Here is a tiny trained network, its code and every weight. The questions are about switching its units off for an input and a target symbol, where a switched-off unit gives its printed mean instead of its output.

import numpy as np


def w(rows, s, z=0):
    codes = np.array(rows[::2]) - 128.0
    scale = np.full(codes.shape[1], s)
    scale[-1] = z or s
    return codes * scale


def norm(h):
    return h / np.sqrt((h * h).mean(-1, keepdims=True) + 1e-5)


def f(y):
    return y / 2 * (1 + np.tanh(0.7978845608 * (y + 0.044715 * y**3)))


def softmax(a):
    e = np.exp(a - a.max(-1, keepdims=True))
    return e / e.sum(-1, keepdims=True)


def log_softmax(a):
    a = a - a.max(-1, keepdims=True)
    return a - np.log(np.exp(a).sum(-1, keepdims=True))


def net(x, mask):
    ids = ['βδεηθμτφω'.index(c) for c in x.split()]
    T = len(ids)
    res = E[ids] + P[:T]
    u = 0
    for l in range(2):
        r = norm(res)
        for j in range(3):
            rows = slice(2 * j, 2 * j + 2)
            q, k, v = (r @ M[l][rows].T for M in (Q, K, V))
            z = softmax(np.where(np.tri(T) > 0, q @ k.T / 2**0.5, -1e9)) @ v
            o = O[l][rows]
            res = res + np.where(mask[u + j], z, o[:, -1]) @ o[:, :-1]
        u += 3
        y = f(norm(res) @ A[l][:, :-1].T + A[l][:, -1])
        res = res + np.where(mask[u : u + 4], y, B[l][:, -1]) @ B[l][:, :-1]
        u += 4
    return log_softmax(norm(res)[-1] @ U[:, :-1].T + U[:, -1])


Q, K, V, O, A, B = {}, {}, {}, {}, {}, {}
E = w([
[158,98,162],'β',
[154,106,147],'δ',
[172,93,159],'ε',
[159,97,139],'η',
[156,211,242],'θ',
[148,211,245],'μ',
[94,108,99],'τ',
[105,174,217],'φ',
[248,191,240],'ω',
],0.017)
P = w([
[167,147,41],'0',
[73,34,250],'1',
[147,182,34],'2',
[81,68,186],'3',
[146,227,106],'4',
[77,131,192],'5',
[144,254,159],'6',
],0.0066)
Q[0] = w([
[97,187,96],'0.h0',
[164,4,102],'0.h0',
[216,105,93],'0.h1',
[221,209,60],'0.h1',
[17,81,108],'0.h2',
[117,54,91],'0.h2',
],0.015)
K[0] = w([
[91,120,114],'0.h0',
[194,52,87],'0.h0',
[230,93,197],'0.h1',
[112,44,161],'0.h1',
[39,101,1],'0.h2',
[124,66,118],'0.h2',
],0.016)
V[0] = w([
[71,127,103],'0.h0',
[2,86,127],'0.h0',
[142,72,171],'0.h1',
[178,102,137],'0.h1',
[125,37,196],'0.h2',
[15,143,87],'0.h2',
],0.0089)
O[0] = w([
[131,160,126,57],'0.h0',
[149,177,187,7],'0.h0',
[165,148,180,172],'0.h1',
[177,108,135,167],'0.h1',
[170,79,141,155],'0.h2',
[148,210,254,2],'0.h2',
],0.0069,0.0061)
A[0] = w([
[129,186,168,126],'0.n0',
[26,34,253,254],'0.n1',
[177,225,71,144],'0.n2',
[32,244,179,225],'0.n3',
],0.012,0.0012)
B[0] = w([
[157,143,106,186],'0.n0',
[145,10,248,236],'0.n1',
[138,99,99,176],'0.n2',
[63,72,58,254],'0.n3',
],0.017,0.0071)
Q[1] = w([
[201,151,55],'1.h0',
[54,64,166],'1.h0',
[145,132,140],'1.h1',
[24,135,105],'1.h1',
[3,163,118],'1.h2',
[133,24,162],'1.h2',
],0.011)
K[1] = w([
[108,223,172],'1.h0',
[148,26,113],'1.h0',
[151,119,128],'1.h1',
[221,188,166],'1.h1',
[96,247,81],'1.h2',
[186,138,220],'1.h2',
],0.012)
V[1] = w([
[220,183,114],'1.h0',
[114,149,162],'1.h0',
[185,119,58],'1.h1',
[148,251,137],'1.h1',
[195,151,94],'1.h2',
[157,111,214],'1.h2',
],0.014)
O[1] = w([
[226,91,16,117],'1.h0',
[87,97,97,92],'1.h0',
[236,255,200,179],'1.h1',
[208,84,19,6],'1.h1',
[193,128,97,107],'1.h2',
[29,45,43,174],'1.h2',
],0.0079,0.013)
A[1] = w([
[235,100,146,254],'1.n0',
[183,70,148,36],'1.n1',
[172,103,7,117],'1.n2',
[66,129,161,240],'1.n3',
],0.015,0.0017)
B[1] = w([
[84,65,86,227],'1.n0',
[5,154,132,179],'1.n1',
[153,75,37,181],'1.n2',
[171,170,101,254],'1.n3',
],0.015,0.0063)
U = w([
[143,76,210,173],'β',
[173,129,141,6],'δ',
[146,88,122,113],'ε',
[187,132,126,60],'η',
[175,167,115,127],'θ',
[136,180,121,55],'μ',
[81,182,73,79],'τ',
[77,124,141,254],'φ',
[149,89,8,150],'ω',
],0.018,0.0045)

Each question gives the input, a string of symbols that net reads in full, and the target symbol t.
The units are the heads (2 rows each of Q, K, V and O) and the neurons (one row each of A and B). Each row of codes is followed by its name. A weight is (code - 128) times the scale printed after its matrix; where a second scale follows, it is the last column's (O, A, B and U).
mask holds one flag per unit, layer by layer, with each layer's heads first. A switched-off unit (its flag False) gives its mean, the last column of its rows in O or B, instead of its output. The means were averaged over made-up inputs and are rounded, as every weight is.
A unit's drop is (log p(t) with every unit on - log p(t) with that unit switched off) / (log p(t) with every unit on - log p(t) with every unit switched off).
The circuit of an input: a set's keep is (log p(t) with only the set's units on - log p(t) with every unit switched off) / (log p(t) with every unit on - log p(t) with every unit switched off). Starting from the 12 units with the biggest drops (on a tie, the unit counted first), units are removed one at a time, each time the one whose removal leaves the highest keep (on an exact tie, the one counted first), for as long as the keep stays at least 0.8.
circuit, biggest first: the units of the circuit, biggest drop first
unit that matters most: the unit with the biggest drop
k most important neurons: the k neurons with the biggest drops, biggest first
top k neurons in layer l: the k neurons of layer l with the biggest drops, biggest first
which heads matter: for each layer, one digit per head in row order, 1 if its drop is at least 0.15 and else 0, layers parted by /
input μ δ ω τ β, target ω: which heads matter -> 000 / 100
input β δ ω η β ε θ, target θ: which heads matter -> 001 / 001
input τ η ε τ θ θ τ, target τ: unit that matters most -> 0.n3
input δ τ β, target τ: top 3 neurons in layer 0 -> [0.n1; 0.n0; 0.n2]
input θ τ μ, target τ: which heads matter -> 001 / 101
input δ θ ω ω ω θ ω, target ω: which heads matter -> 000 / 100
input θ δ η, target θ: 3 most important neurons -> [0.n1; 1.n3; 1.n0]
input ω ω μ, target ω: 3 most important neurons -> [0.n3; 0.n1; 0.n2]
input ω δ η δ θ δ β, target θ: 2 most important neurons -> [0.n1; 1.n3]
input δ τ δ, target τ: which heads matter -> 001 / 000
input β β δ ω δ, target ω: circuit, biggest first -> [0.n1; 0.n3; 1.h0]
input η φ δ τ, target β: which heads matter -> 001 / 000
input η τ β, target τ: circuit, biggest first -> [0.n1; 1.n0; 0.n3]
input ω β ε, target ω: circuit, biggest first -> [0.n1]
input ε η φ δ τ ω ε, target ω: circuit, biggest first -> [0.n1; 1.h0; 0.n3]
input β μ φ β β ω β, target ω: which heads matter -> 001 / 101
input δ ε ω θ φ, target ω: circuit, biggest first -> [0.n3; 1.h1]
input τ η ω δ ω ω θ, target ω: 2 most important neurons -> [0.n3; 0.n1]
input τ ω μ ω δ ω μ, target ω: circuit, biggest first -> [0.n3; 0.n1; 1.h1]
input ω β θ θ τ μ μ, target τ: top 3 neurons in layer 0 -> [0.n3; 0.n1; 0.n2]
input φ ω β τ δ, target τ: 4 most important neurons -> [0.n1; 1.n3; 0.n3; 1.n2]
input η τ ω τ τ η ε, target τ: circuit, biggest first -> [0.n1]
input β ε ω φ μ ω, target φ: which heads matter -> 000 / 101
input θ τ τ, target τ: top 3 neurons in layer 0 -> [0.n3; 0.n1; 0.n0]
input τ η θ, target τ: which heads matter -> 001 / 010
input ω τ φ θ τ β η, target τ: 2 most important neurons -> [0.n1; 1.n3]
input μ μ ω ε φ, target ω: top neuron in layer 0 -> [0.n3]
